Here is a tiny trained network, its code and every weight. The questions are about switching its units off for an input and a target symbol, where a switched-off unit gives its printed mean instead of its output.

import numpy as np


def w(rows, s, z=0):
    codes = np.array(rows[::2]) - 128.0
    scale = np.full(codes.shape[1], s)
    scale[-1] = z or s
    return codes * scale


def norm(h):
    return h / np.sqrt((h * h).mean(-1, keepdims=True) + 1e-5)


def f(y):
    return y / 2 * (1 + np.tanh(0.7978845608 * (y + 0.044715 * y**3)))


def softmax(a):
    e = np.exp(a - a.max(-1, keepdims=True))
    return e / e.sum(-1, keepdims=True)


def log_softmax(a):
    a = a - a.max(-1, keepdims=True)
    return a - np.log(np.exp(a).sum(-1, keepdims=True))


def net(x, mask):
    ids = ['ζηθξπψ'.index(c) for c in x.split()]
    T = len(ids)
    res = E[ids] + P[:T]
    u = 0
    for l in range(3):
        q, k, v = (norm(res) @ M[l].T for M in (Q, K, V))
        z = softmax(np.where(np.tri(T) > 0, q @ k.T / 2**0.5, -1e9)) @ v
        res = res + np.where(mask[u], z, O[l][:, -1]) @ O[l][:, :-1]
        u += 1
        y = f(norm(res) @ A[l][:, :-1].T + A[l][:, -1])
        res = res + np.where(mask[u : u + 12], y, B[l][:, -1]) @ B[l][:, :-1]
        u += 12
    return log_softmax(norm(res)[-1] @ U[:, :-1].T + U[:, -1])


Q, K, V, O, A, B = {}, {}, {}, {}, {}, {}
E = w([
[223,148,165,167,72],'ζ',
[151,172,134,122,204],'η',
[86,174,73,119,170],'θ',
[4,82,145,229,158],'ξ',
[86,141,178,65,17],'π',
[91,171,112,147,91],'ψ',
],0.016)
P = w([
[108,169,152,107,94],'0',
[163,170,94,151,9],'1',
[132,156,157,120,138],'2',
[132,162,182,128,120],'3',
[186,130,65,159,121],'4',
[139,132,156,111,142],'5',
[133,153,186,124,126],'6',
[177,107,72,149,139],'7',
],0.014)
Q[0] = w([
[146,181,14,141,52],'0.h1',
[254,221,119,97,87],'0.h1',
],0.006)
K[0] = w([
[136,255,95,118,67],'0.h1',
[222,106,150,85,112],'0.h1',
],0.0087)
V[0] = w([
[177,153,87,1,190],'0.h1',
[60,170,146,230,136],'0.h1',
],0.0069)
O[0] = w([
[128,167,77,90,2,2],'0.h1',
[207,47,153,141,146,219],'0.h1',
],0.0061,0.0027)
A[0] = w([
[190,77,59,119,156,13],'0.n1',
[131,160,177,177,144,96],'0.n2',
[119,94,180,10,108,51],'0.n3',
[189,111,113,189,107,3],'0.n4',
[87,179,88,100,120,45],'0.n5',
[171,79,130,169,178,122],'0.n6',
[45,118,58,131,131,158],'0.n7',
[41,162,171,143,105,96],'0.n8',
[137,172,77,87,190,42],'0.n9',
[112,122,60,153,166,54],'0.n10',
[183,112,40,129,102,67],'0.n11',
[89,181,138,168,87,59],'0.n12',
],0.012,0.0034)
B[0] = w([
[88,148,101,95,26,142],'0.n1',
[72,169,155,123,180,252],'0.n2',
[112,223,228,83,93,149],'0.n3',
[117,35,146,3,191,214],'0.n4',
[102,46,166,118,205,144],'0.n5',
[52,166,154,72,95,202],'0.n6',
[218,163,155,249,148,148],'0.n7',
[66,193,131,46,135,195],'0.n8',
[167,37,56,191,137,186],'0.n9',
[150,129,88,220,70,143],'0.n10',
[143,111,134,152,99,182],'0.n11',
[164,181,131,97,166,197],'0.n12',
],0.007,0.0043)
Q[1] = w([
[130,106,3,148,182],'1.h1',
[92,112,67,236,8],'1.h1',
],0.0065)
K[1] = w([
[166,188,25,163,253],'1.h1',
[33,151,79,173,65],'1.h1',
],0.0072)
V[1] = w([
[109,50,192,237,62],'1.h1',
[210,27,253,84,90],'1.h1',
],0.0062)
O[1] = w([
[255,141,90,173,224,60],'1.h1',
[31,118,44,213,68,252],'1.h1',
],0.0056,0.0033)
A[1] = w([
[79,152,157,250,77,65],'1.n1',
[132,75,126,83,119,106],'1.n2',
[48,165,145,78,102,159],'1.n3',
[136,192,176,150,127,41],'1.n4',
[194,152,126,105,137,123],'1.n5',
[62,197,79,133,141,41],'1.n6',
[129,157,71,50,193,164],'1.n7',
[146,157,183,83,215,109],'1.n8',
[137,106,189,132,185,34],'1.n9',
[156,174,161,82,126,190],'1.n10',
[136,158,215,137,148,130],'1.n11',
[100,55,35,195,41,3],'1.n12',
],0.012,0.0047)
B[1] = w([
[191,152,75,138,92,225],'1.n1',
[98,207,149,148,88,124],'1.n2',
[149,79,182,159,181,221],'1.n3',
[129,138,106,141,131,196],'1.n4',
[116,148,150,95,144,159],'1.n5',
[134,136,69,129,130,150],'1.n6',
[174,112,127,138,66,184],'1.n7',
[99,86,67,68,101,213],'1.n8',
[44,100,174,183,109,156],'1.n9',
[159,159,105,116,153,235],'1.n10',
[107,176,90,165,89,254],'1.n11',
[100,120,126,2,71,169],'1.n12',
],0.011,0.0063)
Q[2] = w([
[65,128,85,199,35],'2.h1',
[105,216,9,115,146],'2.h1',
],0.013)
K[2] = w([
[58,30,132,173,154],'2.h1',
[175,154,10,107,254],'2.h1',
],0.0078)
V[2] = w([
[254,156,82,177,175],'2.h1',
[72,201,206,23,164],'2.h1',
],0.0051)
O[2] = w([
[129,74,57,132,171,253],'2.h1',
[129,79,74,231,249,141],'2.h1',
],0.011,0.0015)
A[2] = w([
[110,185,159,197,161,67],'2.n1',
[233,60,124,103,140,204],'2.n2',
[162,158,120,181,226,186],'2.n3',
[109,34,85,117,122,102],'2.n4',
[223,180,62,149,42,66],'2.n5',
[126,113,46,167,83,152],'2.n6',
[119,180,134,109,136,121],'2.n7',
[91,123,131,78,201,54],'2.n8',
[182,127,196,131,54,114],'2.n9',
[108,212,80,157,109,157],'2.n10',
[246,157,126,187,175,252],'2.n11',
[186,75,168,237,176,3],'2.n12',
],0.012,0.0031)
B[2] = w([
[174,37,52,18,153,155],'2.n1',
[160,48,190,211,229,169],'2.n2',
[214,90,90,95,42,177],'2.n3',
[141,201,161,62,27,143],'2.n4',
[76,173,188,202,62,251],'2.n5',
[211,164,164,120,150,195],'2.n6',
[158,82,129,94,153,139],'2.n7',
[165,173,47,197,166,137],'2.n8',
[199,95,43,187,223,166],'2.n9',
[104,73,211,139,203,195],'2.n10',
[6,241,169,192,25,211],'2.n11',
[214,49,162,1,120,147],'2.n12',
],0.007,0.012)
U = w([
[92,176,147,218,95,159],'ζ',
[255,52,153,117,104,2],'η',
[84,103,82,16,18,90],'θ',
[14,21,120,128,129,177],'ξ',
[129,163,196,50,190,40],'π',
[120,126,4,116,167,228],'ψ',
],0.0074,0.0018)

Each question gives the input, a string of symbols that net reads in full, and the target symbol t.
The units are the heads (2 rows each of Q, K, V and O) and the neurons (one row each of A and B). Each row of codes is followed by its name. A weight is (code - 128) times the scale printed after its matrix; where a second scale follows, it is the last column's (O, A, B and U).
mask holds one flag per unit, layer by layer, with each layer's heads first. A switched-off unit (its flag False) gives its mean, the last column of its rows in O or B, instead of its output. The means were averaged over made-up inputs and are rounded, as every weight is.
A unit's drop is (log p(t) with every unit on - log p(t) with that unit switched off) / (log p(t) with every unit on - log p(t) with every unit switched off).
The circuit of an input: a set's keep is (log p(t) with only the set's units on - log p(t) with every unit switched off) / (log p(t) with every unit on - log p(t) with every unit switched off). Starting from the 12 units with the biggest drops (on a tie, the unit counted first), units are removed one at a time, each time the one whose removal leaves the highest keep (on an exact tie, the one counted first), for as long as the keep stays at least 0.8.
units of the circuit, in order: the units of the circuit, biggest drop first
most important unit: the unit with the biggest drop
k most important neurons: the k neurons with the biggest drops, biggest first
k most important neurons of layer l: the k neurons of layer l with the biggest drops, biggest first
drop of u: that unit's drop, to one decimal
input θ η ψ ψ ψ θ θ ψ, target θ: 2 most important neurons => (0.n1; 1.n12)
input ζ ζ η η π, target ζ: most important unit => 0.n4
input ζ θ π ζ π, target η: units of the circuit, in order => (1.n3; 2.n9)
input η ξ η θ η ζ θ π, target ζ: 3 most important neurons => (0.n4; 0.n3; 0.n2)
input θ η ζ ψ η, target η: 4 most important neurons of layer 1 => (1.n12; 1.n11; 1.n10; 1.n1)
input ζ η π ζ ψ ζ θ π, target η: units of the circuit, in order => (1.n3; 2.n5)
input η θ π η ζ ζ ζ ζ, target θ: 2 most important neurons => (1.n12; 0.n4)
input ψ ψ ξ θ ξ, target η: units of the circuit, in order => (1.h1; 2.n12; 0.n7)
input ψ η ζ π η ψ η, target ψ: 3 most important neurons => (1.n6; 1.n3; 0.n4)
input ζ η θ ζ η η ξ η, target θ: 2 most important neurons => (0.n9; 0.n1)
input η ψ η ζ ζ η, target θ: 2 most important neurons => (1.n8; 0.n9)
input ξ θ ψ ψ ψ, target θ: 4 most important neurons of layer 0 => (0.n1; 0.n10; 0.n11; 0.n4)
input ξ ψ θ, target η: 2 most important neurons => (0.n9; 2.n12)
input ζ η ζ θ, target θ: most important unit => 0.n9
input η ξ ζ ζ θ ζ π ζ, target θ: 2 most important neurons => (0.n4; 1.n12)
input ψ ζ ζ η η ζ ζ ψ, target η: 2 most important neurons => (0.n7; 1.n12)
input ψ η ζ ζ ψ, target η: 3 most important neurons of layer 0 => (0.n4; 0.n2; 0.n7)
input ζ π π ζ π η θ, target θ: 3 most important neurons => (1.n7; 0.n9; 1.n8)
input ζ ψ ψ η η, target η: 2 most important neurons of layer 2 => (2.n11; 2.n2)
input η η θ, target η: most important unit => 0.n9
input π η ψ η, target ψ: 2 most important neurons of layer 0 => (0.n4; 0.n5)
input ψ ζ π, target π: 2 most important neurons of layer 2 => (2.n11; 2.n5)
input η π π, target π: drop of 0.n3 => 0.1
input ζ ξ η π ξ, target η: drop of 2.n12 => 0.2
input ψ ξ π ξ ζ ξ η, target ξ: drop of 0.h1 => 0.3
input ζ π π ψ ξ ξ η, target ξ: drop of 0.h1 => 0.2
input ζ ψ ψ, target ψ: most important neuron of layer 0 => (0.n8)
